Below is a small trained network, with its code and all its weights. Each question gives an input and a class and asks what happens when units are switched off, that is, made to give their printed mean instead of their output.

import numpy as np


def w(rows, s, z=0):
    codes = np.array(rows[::2]) - 128.0
    scale = np.full(codes.shape[1], s)
    scale[-1] = z or s
    return codes * scale


def norm(h):
    return h / np.sqrt((h * h).mean(-1, keepdims=True) + 1e-5)


def f(y):
    return np.maximum(y, 0)


def log_softmax(a):
    a = a - a.max(-1, keepdims=True)
    return a - np.log(np.exp(a).sum(-1, keepdims=True))


def net(x, mask):
    res = np.array(x, float).reshape(1, 2) / 4 @ E
    u = 0
    for l in range(3):
        y = f(norm(res) @ A[l][:, :-1].T + A[l][:, -1])
        res = res + np.where(mask[u : u + 6], y, B[l][:, -1]) @ B[l][:, :-1]
        u += 6
    return log_softmax(norm(res)[-1] @ U[:, :-1].T + U[:, -1])


A, B = {}, {}
E = w([
[123,78,201,60,46,169,57],'x0',
[49,214,35,2,147,155,138],'x1',
],0.0014)
A[0] = w([
[220,95,146,150,49,150,107,169],'0.n1',
[219,34,81,118,211,119,177,84],'0.n2',
[144,203,65,63,131,147,130,104],'0.n3',
[141,92,152,252,153,118,186,248],'0.n4',
[113,129,203,111,127,110,58,195],'0.n5',
[141,91,160,116,50,214,183,40],'0.n6',
],0.0021,0.0012)
B[0] = w([
[75,85,66,112,147,200,173,202],'0.n1',
[27,88,81,74,69,106,74,165],'0.n2',
[111,94,147,148,150,254,186,196],'0.n3',
[91,185,104,74,192,191,142,252],'0.n4',
[96,195,42,178,111,62,198,183],'0.n5',
[79,192,41,77,121,33,15,151],'0.n6',
],0.0022,0.0027)
A[1] = w([
[173,89,230,251,110,158,166,255],'1.n1',
[249,67,196,156,165,127,121,47],'1.n2',
[148,129,207,86,3,98,24,126],'1.n3',
[192,166,73,174,120,58,174,44],'1.n4',
[85,242,44,127,138,193,165,242],'1.n5',
[117,144,98,121,93,137,177,151],'1.n6',
],0.0027,0.00049)
B[1] = w([
[118,161,151,3,134,198,153,180],'1.n1',
[112,137,111,68,169,201,126,149],'1.n2',
[76,171,30,219,130,40,111,164],'1.n3',
[93,167,169,136,54,77,148,146],'1.n4',
[160,90,180,151,108,147,129,254],'1.n5',
[126,92,178,131,191,100,79,159],'1.n6',
],0.0037,0.0045)
A[2] = w([
[212,2,189,184,122,99,13,130],'2.n1',
[58,190,105,154,180,97,222,126],'2.n2',
[157,86,190,149,98,144,240,133],'2.n3',
[41,88,78,110,13,110,68,162],'2.n4',
[154,203,157,239,142,31,232,1],'2.n5',
[66,52,128,180,77,42,142,163],'2.n6',
],0.0024,0.00085)
B[2] = w([
[255,176,191,155,144,111,47,170],'2.n1',
[142,86,144,126,72,122,72,249],'2.n2',
[119,167,89,106,97,67,105,235],'2.n3',
[158,138,120,172,144,85,149,239],'2.n4',
[57,186,37,159,71,60,79,208],'2.n5',
[126,137,151,36,115,207,120,187],'2.n6',
],0.0048,0.0019)
U = w([
[66,177,49,172,55,29,76,165],'0',
[78,125,147,53,153,234,185,187],'1',
[252,146,221,174,147,99,58,151],'2',
[137,28,154,200,194,69,216,4],'3',
[143,28,154,197,177,71,219,11],'4',
[142,51,155,204,175,82,218,2],'5',
[133,36,159,201,181,78,202,3],'6',
],0.011,0.008)

Each question gives the input, the list of numbers given to net, and the class t.
The units are the neurons (one row each of A and B). Each row of codes is followed by its name. A weight is (code - 128) times the scale printed after its matrix; where a second scale follows, it is the last column's (A, B and U).
mask holds one flag per neuron, layer by layer. A switched-off neuron (its flag False) gives its mean, the last column of its row in B, instead of its output. The means were averaged over made-up inputs and are rounded, as every weight is.
A unit's drop is (log p(t) with every unit on - log p(t) with that unit switched off) / (log p(t) with every unit on - log p(t) with every unit switched off).
The circuit of an input: a set's keep is (log p(t) with only the set's units on - log p(t) with every unit switched off) / (log p(t) with every unit on - log p(t) with every unit switched off). Starting from the 12 units with the biggest drops (on a tie, the unit counted first), units are removed one at a time, each time the one whose removal leaves the highest keep (on an exact tie, the one counted first), for as long as the keep stays at least 0.8.
units of the circuit, in order: the units of the circuit, biggest drop first
unit that matters most: the unit with the biggest drop
k most important neurons: the k neurons with the biggest drops, biggest first
k most important neurons of layer l: the k neurons of layer l with the biggest drops, biggest first
drop of u: that unit's drop, to one decimal
input [8,0], class 0: units of the circuit, in order	1.n3
input [7,-8], class 1: units of the circuit, in order	1.n1; 1.n2
input [5,5], class 0: 2 most important neurons	0.n4; 0.n1
input [8,8], class 0: 2 most important neurons	0.n4; 1.n3
input [2,-1], class 2: 2 most important neurons	2.n1; 0.n1
input [2,3], class 2: 2 most important neurons of layer 0	0.n4; 0.n1
input [5,-5], class 0: 2 most important neurons	1.n3; 0.n6
input [-3,0], class 2: 4 most important neurons	1.n1; 0.n5; 1.n3; 0.n2
input [-2,0], class 2: 2 most important neurons	1.n5; 1.n1
input [1,3], class 2: 4 most important neurons	1.n5; 0.n4; 1.n1; 0.n1
input [4,-2], class 0: 3 most important neurons	0.n4; 1.n3; 0.n3
input [-3,3], class 2: 2 most important neurons of layer 0	0.n1; 0.n5
input [-4,-4], class 0: 2 most important neurons	0.n3; 0.n4
input [1,-1], class 2: unit that matters most	2.n1
input [8,7], class 0: 2 most important neurons	1.n3; 0.n4
input [5,4], class 0: 2 most important neurons	0.n4; 2.n4
input [4,-5], class 1: 2 most important neurons	0.n2; 1.n1
input [-5,-7], class 1: drop of 1.n1	1.1
input [-2,-2], class 2: drop of 1.n5	1.1
input [6,-1], class 0: unit that matters most	1.n3
input [-1,2], class 2: drop of 0.n4	0.2
input [4,-3], class 0: 2 most important neurons of layer 0	0.n3; 0.n6
